Here is a tiny trained network, its code and every weight. The questions are about switching its units off for an input and a class, where a switched-off unit gives its printed mean instead of its output.

import numpy as np


def w(rows, s, z=0):
    codes = np.array(rows[::2]) - 128.0
    scale = np.full(codes.shape[1], s)
    scale[-1] = z or s
    return codes * scale


def f(y):
    return y / 2 * (1 + np.tanh(0.7978845608 * (y + 0.044715 * y**3)))


def log_softmax(a):
    a = a - a.max(-1, keepdims=True)
    return a - np.log(np.exp(a).sum(-1, keepdims=True))


def net(x, mask):
    res = np.array(x, float).reshape(1, 5) / 4 @ E
    y = f(res @ A[0][:, :-1].T + A[0][:, -1])
    res = res + np.where(mask, y, B[0][:, -1]) @ B[0][:, :-1]
    return log_softmax(res[-1] @ U[:, :-1].T + U[:, -1])


A, B = {}, {}
E = w([
[122,129,129,124,126,132,128,133,118,133,125],'x0',
[129,130,126,117,104,112,112,116,173,126,116],'x1',
[189,94,102,45,163,138,169,166,175,110,79],'x2',
[160,186,117,144,160,9,127,155,129,181,87],'x3',
[60,92,136,168,136,140,159,95,204,231,113],'x4',
],0.015)
A[0] = w([
[162,69,24,27,166,158,247,223,198,124,98,188],'neuron 0',
[64,52,147,105,99,227,174,82,167,144,151,128],'neuron 1',
[138,92,140,79,82,167,54,126,103,37,156,207],'neuron 2',
[145,247,97,91,136,69,107,175,92,75,118,140],'neuron 3',
[59,138,167,161,86,171,110,72,138,150,222,218],'neuron 4',
[87,179,142,164,185,85,175,149,179,229,73,48],'neuron 5',
[114,226,189,189,133,95,1,107,87,129,168,255],'neuron 6',
[117,99,179,70,83,173,68,150,107,18,186,224],'neuron 7',
[184,129,74,42,191,117,184,200,153,99,81,136],'neuron 8',
[81,121,113,182,92,140,157,124,121,147,150,166],'neuron 9',
],0.0088,0.0057)
B[0] = w([
[90,146,199,44,165,179,191,87,81,37,45,250],'neuron 0',
[108,253,113,72,104,185,218,45,197,135,122,200],'neuron 1',
[96,49,114,170,161,71,68,148,72,66,76,201],'neuron 2',
[167,197,93,72,46,97,186,141,204,189,255,199],'neuron 3',
[117,159,145,74,137,85,54,45,139,227,200,191],'neuron 4',
[55,10,94,149,210,87,90,178,110,86,58,187],'neuron 5',
[155,131,33,155,106,189,102,202,180,173,143,204],'neuron 6',
[93,73,157,170,214,70,9,163,65,122,91,212],'neuron 7',
[96,119,234,9,105,13,190,85,158,118,163,220],'neuron 8',
[32,131,170,93,125,55,106,86,151,206,134,156],'neuron 9',
],0.0086,0.022)
U = w([
[117,75,101,229,181,124,38,146,117,140,105,223],'0',
[138,177,189,83,93,108,150,84,138,155,201,191],'1',
[130,34,186,137,184,124,122,142,104,83,60,69],'2',
[130,197,138,120,131,250,186,75,139,104,85,2],'3',
[207,185,67,171,36,152,132,192,137,141,178,118],'4',
],0.011,0.0032)

Each question gives the input, the list of numbers given to net, and the class t.
The units are the neurons (one row each of A and B). Each row of codes is followed by its name. A weight is (code - 128) times the scale printed after its matrix; where a second scale follows, it is the last column's (A, B and U).
mask holds one flag per neuron, in row order. A switched-off neuron (its flag False) gives its mean, the last column of its row in B, instead of its output. The means were averaged over made-up inputs and are rounded, as every weight is.
A unit's drop is (log p(t) with every unit on - log p(t) with that unit switched off) / (log p(t) with every unit on - log p(t) with every unit switched off).
The circuit of an input: a set's keep is (log p(t) with only the set's units on - log p(t) with every unit switched off) / (log p(t) with every unit on - log p(t) with every unit switched off). Starting from all 10 units, units are removed one at a time, each time the one whose removal leaves the highest keep (on an exact tie, the one counted first), for as long as the keep stays at least 0.8.
circuit, biggest first: the units of the circuit, biggest drop first
unit that matters most: the unit with the biggest drop
k most important neurons: the k neurons with the biggest drops, biggest first
drop of u: that unit's drop, to one decimal
input [3,-5,-1,8,-1], class 4: unit that matters most -> neuron 3
input [3,5,-1,-7,-2], class 0: circuit, biggest first -> neuron 0; neuron 8
input [3,-4,0,-6,-7], class 0: circuit, biggest first -> neuron 0; neuron 7
input [-8,8,1,0,3], class 3: circuit, biggest first -> neuron 7; neuron 8
input [3,2,8,-7,1], class 3: 3 most important neurons -> neuron 1; neuron 5; neuron 0
input [-8,-6,8,-4,1], class 3: 3 most important neurons -> neuron 1; neuron 5; neuron 0
input [4,-1,5,-2,1], class 3: circuit, biggest first -> neuron 5; neuron 0
input [8,-1,2,-6,1], class 3: 3 most important neurons -> neuron 1; neuron 5; neuron 8
input [-7,-5,5,0,7], class 3: 2 most important neurons -> neuron 1; neuron 7
input [1,-8,5,6,0], class 1: 4 most important neurons -> neuron 3; neuron 8; neuron 7; neuron 2
input [0,1,-4,0,-7], class 0: 3 most important neurons -> neuron 7; neuron 2; neuron 1
input [4,-5,0,8,0], class 4: 2 most important neurons -> neuron 3; neuron 7
input [8,-5,1,7,1], class 2: 3 most important neurons -> neuron 5; neuron 1; neuron 4
input [5,-1,1,-2,6], class 3: most important neuron -> neuron 8
input [-1,-2,8,0,3], class 3: 2 most important neurons -> neuron 7; neuron 0
input [3,-7,0,6,-4], class 4: 2 most important neurons -> neuron 0; neuron 6
input [-3,-1,-1,1,-8], class 4: 2 most important neurons -> neuron 3; neuron 5
input [-2,0,-1,-1,-6], class 0: 2 most important neurons -> neuron 7; neuron 0
input [7,-4,-5,2,6], class 0: 2 most important neurons -> neuron 5; neuron 8
input [-3,5,8,-6,2], class 3: circuit, biggest first -> neuron 1
input [-4,4,-1,-7,-6], class 0: drop of neuron 0 -> 0.1
input [-6,-3,-1,4,8], class 0: drop of neuron 5 -> 0.1
input [7,-6,1,7,3], class 2: drop of neuron 4 -> 0.2
input [3,3,7,0,1], class 3: drop of neuron 7 -> 1.2
